|  .53 | -.62 | -.37 | -.27 |  .29 |  .23 |  .39 |  .45 |
| -.15 |  .19 |  .11 |  .07 | -.08 | -.06 | -.12 | -.13 |
|  .36 | -.42 | -.25 | -.18 |  .19 |  .16 |  .27 |  .30 |
|  .09 | -.05 |  .08 |  .10 |  .04 |  .02 | -.06 |  .04 |
->
|  .45 |  .39 |  .23 |  .29 | -.27 | -.37 | -.62 |  .53 |
| -.13 | -.12 | -.06 | -.08 |  .07 |  .11 |  .19 | -.15 |
|  .30 |  .27 |  .16 |  .19 | -.18 | -.25 | -.42 |  .36 |
|  .04 | -.06 |  .02 |  .04 |  .10 |  .08 | -.05 |  .09 |

|  .15 |  .15 |  .15 |  .07 | -.27 | -.02 | -.01 |  .00 |  .36 | -.04 | -.21 | -.38 |  .20 |
| -.12 |  .03 |  .14 |  .33 |  .04 | -.40 |  .06 | -.27 | -.07 |  .00 | -.09 | -.24 |  .18 |
|  .04 |  .23 |  .13 |  .42 | -.05 | -.33 | -.14 |  .10 |  .31 | -.03 |  .01 | -.29 |  .18 |
| -.16 | -.08 | -.12 |  .03 |  .28 |  .04 |  .02 |  .13 | -.29 |  .05 |  .29 |  .40 | -.24 |
| -.07 |  .07 | -.02 | -.24 | -.21 |  .44 |  .16 | -.03 | -.65 |  .02 |  .13 | -.22 | -.11 |
| -.14 | -.27 |  .06 |  .14 |  .26 | -.44 |  .13 | -.38 |  .13 |  .03 | -.22 |  .21 |  .10 |
|  .03 |  .27 | -.08 |  .22 |  .03 |  .02 | -.27 |  .40 | -.10 | -.03 |  .38 | -.04 | -.10 |
->
|  .20 | -.38 | -.21 | -.04 |  .36 |  .00 | -.01 | -.02 | -.27 |  .07 |  .15 |  .15 |  .15 |
|  .18 | -.24 | -.09 |  .00 | -.07 | -.27 |  .06 | -.40 |  .04 |  .33 |  .14 |  .03 | -.12 |
|  .18 | -.29 |  .01 | -.03 |  .31 |  .10 | -.14 | -.33 | -.05 |  .42 |  .13 |  .23 |  .04 |
| -.24 |  .40 |  .29 |  .05 | -.29 |  .13 |  .02 |  .04 |  .28 |  .03 | -.12 | -.08 | -.16 |
| -.11 | -.22 |  .13 |  .02 | -.65 | -.03 |  .16 |  .44 | -.21 | -.24 | -.02 |  .07 | -.07 |
|  .10 |  .21 | -.22 |  .03 |  .13 | -.38 |  .13 | -.44 |  .26 |  .14 |  .06 | -.27 | -.14 |
| -.10 | -.04 |  .38 | -.03 | -.10 |  .40 | -.27 |  .02 |  .03 |  .22 | -.08 |  .27 |  .03 |

| -.27 | -.54 | -.26 | -.39 | -.26 |  .02 |  .12 | -.12 |
| -.12 | -.01 | -.15 |  .05 |  .03 |  .01 |  .02 | -.01 |
|  .00 | -.11 |  .03 | -.10 | -.01 |  .01 | -.04 | -.05 |
| -.23 | -.03 | -.32 |  .07 |  .03 |  .04 |  .12 | -.04 |
| -.07 |  .14 | -.11 |  .17 |  .12 |  .00 | -.02 |  .03 |
| -.15 | -.04 | -.19 |  .04 |  .03 |  .01 |  .02 | -.01 |
| -.14 |  .01 | -.20 |  .07 |  .04 |  .02 |  .07 | -.01 |
|  .27 |  .18 |  .28 |  .01 | -.13 | -.01 |  .14 |  .07 |
->
| -.12 |  .12 |  .02 | -.26 | -.39 | -.26 | -.54 | -.27 |
| -.01 |  .02 |  .01 |  .03 |  .05 | -.15 | -.01 | -.12 |
| -.05 | -.04 |  .01 | -.01 | -.10 |  .03 | -.11 |  .00 |
| -.04 |  .12 |  .04 |  .03 |  .07 | -.32 | -.03 | -.23 |
|  .03 | -.02 |  .00 |  .12 |  .17 | -.11 |  .14 | -.07 |
| -.01 |  .02 |  .01 |  .03 |  .04 | -.19 | -.04 | -.15 |
| -.01 |  .07 |  .02 |  .04 |  .07 | -.20 |  .01 | -.14 |
|  .07 |  .14 | -.01 | -.13 |  .01 |  .28 |  .18 |  .27 |

| -.48 |  .48 | -.31 |  .68 | -.26 | -.57 |  .30 | -.27 |  .16 |  .72 |  .44 |
|  .03 |  .39 | -.03 |  .08 | -.54 |  .41 | -.44 | -.47 |  .20 | -.25 | -.52 |
|  .35 | -.67 | -.04 | -.69 |  .12 |  .30 | -.36 |  .04 | -.52 | -.63 | -.48 |
|  .29 | -.61 | -.12 | -.61 | -.04 |  .27 | -.44 | -.11 | -.53 | -.57 | -.55 |
| -.18 | -.09 | -.09 | -.01 | -.04 | -.15 | -.04 | -.06 | -.09 |  .07 | -.04 |
->
|  .44 |  .72 |  .16 | -.27 |  .30 | -.57 | -.26 |  .68 | -.31 |  .48 | -.48 |
| -.52 | -.25 |  .20 | -.47 | -.44 |  .41 | -.54 |  .08 | -.03 |  .39 |  .03 |
| -.48 | -.63 | -.52 |  .04 | -.36 |  .30 |  .12 | -.69 | -.04 | -.67 |  .35 |
| -.55 | -.57 | -.53 | -.11 | -.44 |  .27 | -.04 | -.61 | -.12 | -.61 |  .29 |
| -.04 |  .07 | -.09 | -.06 | -.04 | -.15 | -.04 | -.01 | -.09 | -.09 | -.18 |

| -.02 | -.02 | -.01 |  .03 |  .02 | -.01 | -.03 | -.01 |  .01 | -.02 | -.02 |  .02 |
|  .13 | -.13 |  .28 | -.37 | -.48 | -.20 |  .29 | -.48 | -.48 | -.30 |  .13 | -.28 |
| -.02 |  .00 | -.06 | -.07 | -.05 |  .02 | -.04 | -.02 | -.05 |  .00 | -.01 | -.01 |
|  .07 | -.17 |  .24 | -.43 | -.53 | -.23 |  .29 | -.51 | -.55 | -.28 |  .18 | -.31 |
| -.27 | -.49 | -.18 | -.72 | -.59 | -.32 |  .03 | -.34 | -.62 | -.40 |  .28 | -.62 |
|  .08 | -.24 | -.30 |  .12 |  .25 | -.21 | -.39 | -.36 |  .08 | -.36 | -.51 |  .34 |
->
|  .02 | -.02 | -.02 |  .01 | -.01 | -.03 | -.01 |  .02 |  .03 | -.01 | -.02 | -.02 |
| -.28 |  .13 | -.30 | -.48 | -.48 |  .29 | -.20 | -.48 | -.37 |  .28 | -.13 |  .13 |
| -.01 | -.01 |  .00 | -.05 | -.02 | -.04 |  .02 | -.05 | -.07 | -.06 |  .00 | -.02 |
| -.31 |  .18 | -.28 | -.55 | -.51 |  .29 | -.23 | -.53 | -.43 |  .24 | -.17 |  .07 |
| -.62 |  .28 | -.40 | -.62 | -.34 |  .03 | -.32 | -.59 | -.72 | -.18 | -.49 | -.27 |
|  .34 | -.51 | -.36 |  .08 | -.36 | -.39 | -.21 |  .25 |  .12 | -.30 | -.24 |  .08 |

|  .02 | -.11 | -.06 | -.16 |
| -.15 | -.06 |  .14 | -.14 |
|  .00 | -.15 | -.50 | -.03 |
| -.24 | -.38 |  .55 | -.25 |
|  .26 |  .10 | -.16 |  .01 |
| -.05 |  .22 | -.70 | -.39 |
->
| -.16 | -.06 | -.11 |  .02 |
| -.14 |  .14 | -.06 | -.15 |
| -.03 | -.50 | -.15 |  .00 |
| -.25 |  .55 | -.38 | -.24 |
|  .01 | -.16 |  .10 |  .26 |
| -.39 | -.70 |  .22 | -.05 |

|  .41 | -.04 |  .66 |  .51 |
|  .07 |  .39 |  .26 |  .11 |
| -.10 | -.22 |  .28 | -.07 |
| -.13 |  .13 |  .14 | -.06 |
|  .08 | -.07 |  .26 | -.03 |
|  .13 | -.12 | -.32 | -.05 |
|  .20 |  .39 |  .34 |  .37 |
| -.04 | -.01 | -.43 | -.20 |
| -.68 | -.61 | -.61 | -.22 |
| -.45 | -.52 | -.35 |  .40 |
|  .56 | -.06 | -.35 |  .23 |
->
|  .51 |  .66 | -.04 |  .41 |
|  .11 |  .26 |  .39 |  .07 |
| -.07 |  .28 | -.22 | -.10 |
| -.06 |  .14 |  .13 | -.13 |
| -.03 |  .26 | -.07 |  .08 |
| -.05 | -.32 | -.12 |  .13 |
|  .37 |  .34 |  .39 |  .20 |
| -.20 | -.43 | -.01 | -.04 |
| -.22 | -.61 | -.61 | -.68 |
|  .40 | -.35 | -.52 | -.45 |
|  .23 | -.35 | -.06 |  .56 |
